[   6   -6  -34  -24   18    9  -11   -9   32  -50  -23   30   10  -16
  -90   -8  -10   33   30  -76   10  -17  -11  -12  -17  -61   61    1
   10  -35   12   14   -3   12    2   -1    4 -108  -30  -25  -22  -15
   -7   16   -1  -14   -7   -5  -48   49   15  -24   20  -46   21   28
   35   47   -8  -11   14    5    1    5  -15  -12   10  -21  -21   36
   10  -58  -13  -91  -43    4  -13 -108   19   18   34   25  -25    9
   40  -50  -87   31   31  -35  -22  -41    2 -108   32   96  -10  -52
   -3  -33   44  -12   37   -2    4   13   26  -23    2  -19   -4   29
  -17   10   44  -29   -1   20    2    8  -11   47   -4  -28   -2   -6
  108    0  -98   -2  -21  -62   31    1    2   16   -3  -16   19   -8
  -22  -12  -12   -3   14   15   24  -50  -11   46  -17  -24    8] => V jr
[-14  -6  -5   7 -12 -15  13  10   6  43  36   0 -14   9  15  11   1 -24
  -6  12 -20  -3   4 -24  22  38 -24   8  11   5  -1 -17   1  -6  19  -6
   1  27   8  20   3  17  -8   3 -17   3 -10   1   2 -14 -41   7   1  18
  -6 -17   4 -20   1 -11   1   4 -12   4  25  35   8  19  -2 -57 -11  24
 -10 -11  -9 -30   0  33  -7  -7  20  -4  33  -6 -19  -2  24 -15 -12 -10
  21  -9  15  25 -15   4  -1   7  15  24   3  -7  -8   2   3 -10 -26  -4
   3   0  -8 -20  20  -6 -33 -15  -5   1   3  36 -28 -25   4  41 -21  -7
 -98  17  33  -7 -23 -43 -18   2   5 -13 -15  13  -3 -27 -39  21  15  23
  -4   5 -17   3   0 -35  10 -17   1] => Y Rm
[  3  14  16  16  -8   9   1   3   5  25   5  17  16  41  22   4  -3  -4
  -4  -1 -22  21 -19   0  50 101  35   9   8  21  -2   5   5 -25   9   5
   3  -8  -2   8  12 -18 -26 -11 -21  26  11   1 -15   0  16  37   1  13
  -7   3  25   3  -4   2  -4  32  16  -2 -32   9   7  18  14 -16  29   6
  -2   8  16 -10  -5  45   1 -11 -23 -23   1  -4  -4   3   6  19 -19 -29
  16  -7  -3 -49  -5  11  11 -14  18  15  -7   7   1   0 -10  -1 -18  -1
 -16 -23 -21  44  37   5  -5  -2   4  -5  25 -33 -18   7  -2  39  17  -3
  55  11 -29 -10  -5 -95 -10   2  -5  16  -3  26   1  12  17   3 -16 -34
  18  10   7 -32  84 -17   0   0  -1] => D jr
[ 14  -9 -10 -17  10  20   7  16   5 -14 -10  23  16 -13 -78 -42  22  18
  -2 -55  -9  10  -4   6  13  51  17  20  11 -26  -1  17  11  14   3   3
  17 -92   1   4  30  20  21  17 -28   3  45  -1  -1  29 -46  25  14   2
  11  -8  34  25  -9 -29 -14  35  -2  44  24 -11   8  14   2  31 -10 -54
 -11 -54 -12  11  23  12  -1  17  43   2  15 -20  14 -37 -31  18  13 -13
  -2 -20 -16 -93 -50  49  -9  -3  26  45  26   2  24 -41   8   4  -3 -20
 -31 -32 -12  33   7 -13  20 -32 -14  13  20   6  -1  10  -7  17 -11  -8
 105   6 -71  15 -10 -68   3   1  22 -28   7 -33  29 -16 -32  -5  -9  16
 -18  10  14 -44  11 -13  15 -20  26] => V pb
[  -6   20  -31   -7   -8    6   -7   -5    1   42    6   14  -10    4
   -4   10   -1   22  -15  -22  -18    0  -28    9   98  108   -6   26
   21    1  -24   36  -26  -53    4  -14   -1   -3   18    1   11   31
  -18    7    1   18  -11   15   -8   15  -92   19    7   21  -31    3
   40    7   31  -17    3   22    5   12    5  108   17    3   11  -44
   34   -2  -11  -77   14  -17   30   48  -12   -2   -9    2   59   -9
   -8  -33   -1   24   10  -15    0  -15   -4  -18  -17   38    2   33
   15   27   13   -2   33  -12   -5    8   -5   -7  -18  -46  -16    1
   18   21   -7    2  -12    8   11   40  -11    0   14   74   16  -15
  -45    7   21  -34   -2 -108  -18    2   12   -3  -36   14  -18  -45
  -21   -9   -5   -5  -17   11   14  -41    5  -35   23  -19   22] => W jr
[ -60  -21  -33  -12   17  -10   -3   -2   -1  -36  -61   11    3   11
  -15   16  -12   24  -11  -55   54  -20    0  -23  -16    6   36    1
   11   -5   -1   19    4  -14   -9  -10    8  -62  -18  -12    0   -7
    1    4  -17   13    0   15  -21   53   78  -14   14  -33  -11   26
   35   27  -27    8   26    0    5    3  -45   -4   10  -12  -35   43
   19  -27  -14  -67   -1   -1   -1  -29   24    9    6  -12  -16    3
   34  -11  -37   36   -8  -49    0   -4   11  -46   33   24    9  -21
   -6   20    4   -3   30  -25  -18   -2   17  -25  -51  -11   -4   50
   -4   17   21  -28   -8   11   10   -1   -8   48    2    3   32   -4
  108   35  -93    3    2 -108   23   10  -20   54  -17   20   -9   -8
  -20   -6  -11  -29  -38  -15   20  -53    9   -3   10  -11    2] => V jr
[ -4   3   2   5 -28 -30   5 -12   0  10  10 -21  13   2  26  -2 -16   0
 -16 -27  -4   7 -21  -5 -37  53  -6  -7 -15   1  -9  22 -38  31  16  10
   6  27   9 -19   4   1 -12  20 -11  -2   9   9  -1  -2   2  11  -1  27
  -8   1  21  -5 -11  -8  -2  -3 -13  12 -23 -16  -1 -15  -9 -16 -15  68
   7  42   3  -5  -1  84 -12  10   8 -12  31   7  33   0  24   2 -33 -25
   4  12   7 -20  -5  20  -3  -1  -8   7  19  14  -3  24 -19 -41  12   6
   2  19   0  20   6   0 -11   9 -38   7  -8 -10   4  14 -18 -10  34 -15
 -38   8  41  -9   9 -99   1   2  -1 -13   0  -1  -3 -32 -11 -19  -2  15
  -3   9 -12  16 -33   5  -9  12  -7] => D pb
[  4 -16  16  -9  -2  16 -20   4 -18  53  10  -9  -5   1  10  -9  15   1
 -25   2 -17   9  -3   4  39  -8 -33   9   9 -12 -12  25  18 -25  17 -37
  -4  24  22  33   6  -4   2  11  -2 -12   1   4  -1 -16 -90  25   5  24
  -5 -11  -7 -54  23 -26  -6  -3 -22   0  27   3  12  48  18 -53  -7  -7
   4 -36   9   2  26  37  -4 -15 -21   1  30  27 -50 -25  13 -23  -5  22
   3 -41   9  45 -23 -36 -14   9  -6  65  23  -3 -25  -9  18 -13   8  -3
  -8 -17  -8  13 -13  -5 -17  -7  -7  -6  22  42  -3 -43  10  41   3   6
 -88  -6  33  -1  11  -5 -20  -3  -4 -31  10  -4   0  -3 -20  18  24  22
 -12 -18  13 -35   9 -34  19 -12  -1] => Y Rm
[  -2   12  -20  -12   -1    1   15  -17    2  -11    7    1   20  -11
    8   22  -26    1   -5  -23    5    7  -15    7  -24    0   32  -10
  -14    8    0   26   19    5    0   -5    3   22    0  -50   10    4
  -20   12   21    2  -10    7  -11   40   39    6   -1    8  -10    5
   -2   -9    1   32   17    3  -23    7  -51   -3  -21  -10  -36  -23
   -8   -2   20  -52    2    5   -2   16  -21    0    9   -6   20    3
  101    4    7   -9  -18  -39    1   20   11   27   30   18   11   -7
   -2    6  -13   -5   22   10  -18   -6   39   -6  -33   20   35   31
    0   -2   15    3  -18    3   -4   31   -4   33   12  -20   20   17
  -10   17   10   -1   17 -103    5   -5    0   16   17   10   -6  -17
  -15  -28   -1  -19   16    9   -3  -17    1  -26  -10    2   -5] => W pb
[   9    4  -17    3   -4   11   -1   -9  -40   32    8    3   22   -4
   22   15  -15   -1   -7   12  -21   24   -8   -1   23   58    4   -8
   -7   12    3   17   -2   13    9   14   -3   13   54  -61   12   -2
   -6   14   -6  -16    4   17  -14   17   -9   25  -27   26  -21   -2
   54    1    2   13  -13  -11  -15    2  -41    0   20  -16  -19  -40
   -9    1   -6  -32  -13  -19   19   84    6    8   18  -17   33   -3
   46   13   22   20  -11  -52  -26   14   -5  -57    6   53   17   -6
   12   21   20   13    8   13  -10   -6    7    8  -31   18    2   41
   13  -10    8  -17    1   13    2    2  -29   33    7   -9    9   -2
  -23    3   28    6    4 -108   23   -6    0   -3    3   -1    6  -27
  -26    2   -1    1   -9   23  -10    6  -72  -37    8    7  -17] => D pb
[-27  10  -2   6  -6   4 -17 -22   8  27   1 -13   4   9  13  11  -4  20
 -19   9 -26  35   5   6  27  64 -28  15  16   6 -11  19  -5  -5  18  -9
 -35  18  26  -4  16  20  -1  -5  -5   2   8   2  14 -10 -60 -25   3  28
 -19 -10  10 -11  -6  -6 -20  11 -15  11  22   5 -11  10  13 -32 -12  -3
   2 -12   8 -10   8  90  17   5 -23 -11  24  -8  16   7  45 -10 -10 -10
  -3   0  14  37 -28 -24 -14   1  12  25  -5   8  -2 -41  -2  -5 108  84
  17  10   9 -14  10 -51  -2 -11  10  -1   1  54   8 -12   2  19   5  -2
 -88   0  65 -10   6 -62  -8   8  20 -12   1  11  -8 -14 -20   3  -5  21
  29   5  -4  -4   3 -23  -2  -7   0] => Y Rm
[  21  -11  -21  -21   28    0    6  -19   14  -39  -10   36  -12  -27
  -30  -11  -10   27   15  -75   14  -83   10   -1   36  -44   23    3
   -1    4    3   -3   14  -68   -4  -23    0    7  -57   24    3    2
   -7   16   24  -11  -27    3   -5   53   21   -1   -1  -41   -1    8
    8  -12   17    4   27   -2    3    5    8   12   -1    3   -7    2
   -4  -50    9 -108   -4   -9  -20 -104    9  -12    1   11   10  -15
   29  -11  -54   17   -8  -42    8   20    5   55   41  -24    1   -6
  -31  -15  -20    4   38    2   22    2   -4  -21  -45  -31    3    3
    8   27   21  -18    1   16    1   67    8   63   15  -54    0    2
  108   16  -25    7    9  -16   24    7   -7   31   -8   16  -15    7
    2    2   13  -41   40  -12    3  -27    3  -10    6  -17    3] => V jr
[ 10 -24 -10 -21   7  11   1  -6  11 -11 -26  25 -12 -14 -68 -19   0  27
   9 -46  -7 -47 -12   0  49   0  21  12  16  -4  -3  17   4 -32  -8 -24
   0 -74 -33  53  -7   0   4   8  -5  -5  20 -10  21  67  46 -14   8 -38
  12  15   2   0 -16 -13  19  10   5  14  36 -19  19   7  20  56  -7 -37
   7 -95  10   6  44 -95  27  -9  22  24   0 -16 -33 -36 -65   6  17   2
  -5  11   8   9  20   7  -6  -6 -13   6  -8  21  14  -2 -57  -6   2 -13
 -23   2 -20 -13   7  10   8  -7 -18  -1  -4   7  39  14 -12 -25   0  -5
  73   6 -47  16 -13  26  13 -38   8  24  -7  13   4   2   1   1  -2 -32
  31 -12  15 -62  13 -13  14 -21  30] => V jr
[  9 -12 -18  -8  17  15 -20 -10  -8   1  34   9  29  -4 -25   7 -10  27
  -6 -25  -4  23   1   1 -73 -75   8  -6  -8  -4   5 -40 -11  24  10  19
   0 -42 -32 -27   8  -9 -35   5 -25 -11  -1   2   3  23  47 -18   7 -11
  -2   0  10  18  -4  16 -14  12 -12   4 -10  -6   8   1  12  24 -53 -29
 -14 -24 -11  10  32   6  21  16  32  15 -19 -16  13  -5 -30  25  -6 -15
 -22 -11  -8 -22  35  30  -6   0  -2  26  30   2  36  -6   2  -6  14   9
 -32  16   2  39   2   8  19 -18  -3 -18  25  -3 -41  -5  -8 -36  -5 -10
 108  21 -86  -4   0 -39  24  -7   4   0  31   4  11 -30  -4   1  -9   0
  11  -9  -8 -19  -7  13  10  -5  14] => V pb
[   7    6  -12   18   -4  -11   13   -6    3  -17  -30   36  -16   -3
   15    3  -18   10   -2   -5    1  -33  -14  -10   36  106    5    9
   14    5    6   -1  -13  -46    3   93   -1    6   -6  -20    6   -1
    7  -15  -16    0  -11   -3  -15   18   -8   -9  -10   -3  -15   17
   11   22   18   10   18    8 -108   16  -52    3    0    0  -12   28
   20   -1    6  -31    9   19  -28  -11    2   -7   -8  -20  -17   -2
   40  -21  -14   31  -10  -21    5   28    4  -16   21   49   -1    5
   19   57   72   19   17   26  -10   -6  -14   -7  -10  -23   -8   -3
   -3   89   -1    3   10    1   12  -16    6   45    2    2   34    3
    3    8   46  -21  -22  -93   13   -3    8   36   -5   38   -3  -11
   -1    5  -24  -27   22   18    7   -9  -11    1   -7    5   -2] => Y jr
[  1   6   5   1 -25  -1 -12   8   8  28  -2   5 -21  -1   9   0  -2  11
  -9 -16   7  -6  -8  20  24 108  -5  11  12   2   2  13  -2   3   5  -7
 -12  -4  17   7   1  10 -12  23  -3   1   5  -2  13 -18  32  16 -19   7
 -16   0  28   4   6 -19  -6  19   6   9 -34 -15   5  -6  10  16  16   9
   6   3  21  -9  -9  81   6  -2   7 -13  -4   7  31 -10  41  24   0 -26
   5   5   8 -35   1 -19  -2 -18  10  14 -25   3  17   5 -22   2 -25   3
 -26  10  10  12  22  18 -10  -2  -5 -23  27 -33 -37   3  -5  31  34  -2
  82  17 -59 -22  11 -90   8 -36  -2   4   1  23 -15 -35 -18  12 -37   0
 -13  16  27   4  -1 -23  -1 -16  -4] => Y pb
[-37 -21 -15  15  18   4   0   5   6  18   3  -3  19   2  31  32   6  -4
 -13  -3   1   1  -9  12  46  97  -6  10   6   1   2  18   2  -8  13  15
 -12   7  10 -11  18   6   3  -4 -12 -12   4   6 -11  11  -2 -58 -17  -7
 -15  -7  17   9  -4   2   1  11 -27   1 -35   3  17  11  24 -10  13   7
  -2  -5  19   1   7  42   4  -5  13 -40  15   2  19 -18  16  10  -8 -11
 -23   1   2 -37  -8  26  21 -19   8  17  54   2  19  -2 -14   3 -10  -4
 -20 -12 -17  35   9   8 -13 -23 -10   3  -3 -21 -16  15   2  21  30  -1
  37  13   7 -25  -2 -69  18  -2   2   6  13  15 -33 -20 -23 -21 -24  -9
  -2  -6  -7  -8   3  -5  26 -14  -2] => Y pb
[  -3  -28    4   -8    7   11  -14    0   20   -3  -15   22    0   -4
  -39    4   -6   21    1  -62    8  -30  -20  -49   23    7   13   15
   54   -1  -17   13   -2  -74  -12   -3    4  -57  -25   58  -10  -11
  -21   15    2   10   -2    4   -3   28  -17   15   -8  -29    6  -24
   12  -17   28  -28   13   23    4    4   24   14    9   31   17   -6
   18  -38   12  -65    5    7   34  -84    1   -6  -12   11   -3  -33
  -29  -30  -62   11    3  -61  -14  -12    4  -15   13   45   -4  -15
  -13   37   14    2   31   -2   -3   -7  -30  -27  -29  -13  -27   26
    0   15   16    1    1  -18   46   25  -32   12    3   16  -17  -17
  108   20 -104   -1   -3  -10   34    0   20    7   -5   11    4   14
  -14   18    8  -17   -4  -14   13  -56   -1   -6   34   -6   13] => V jr
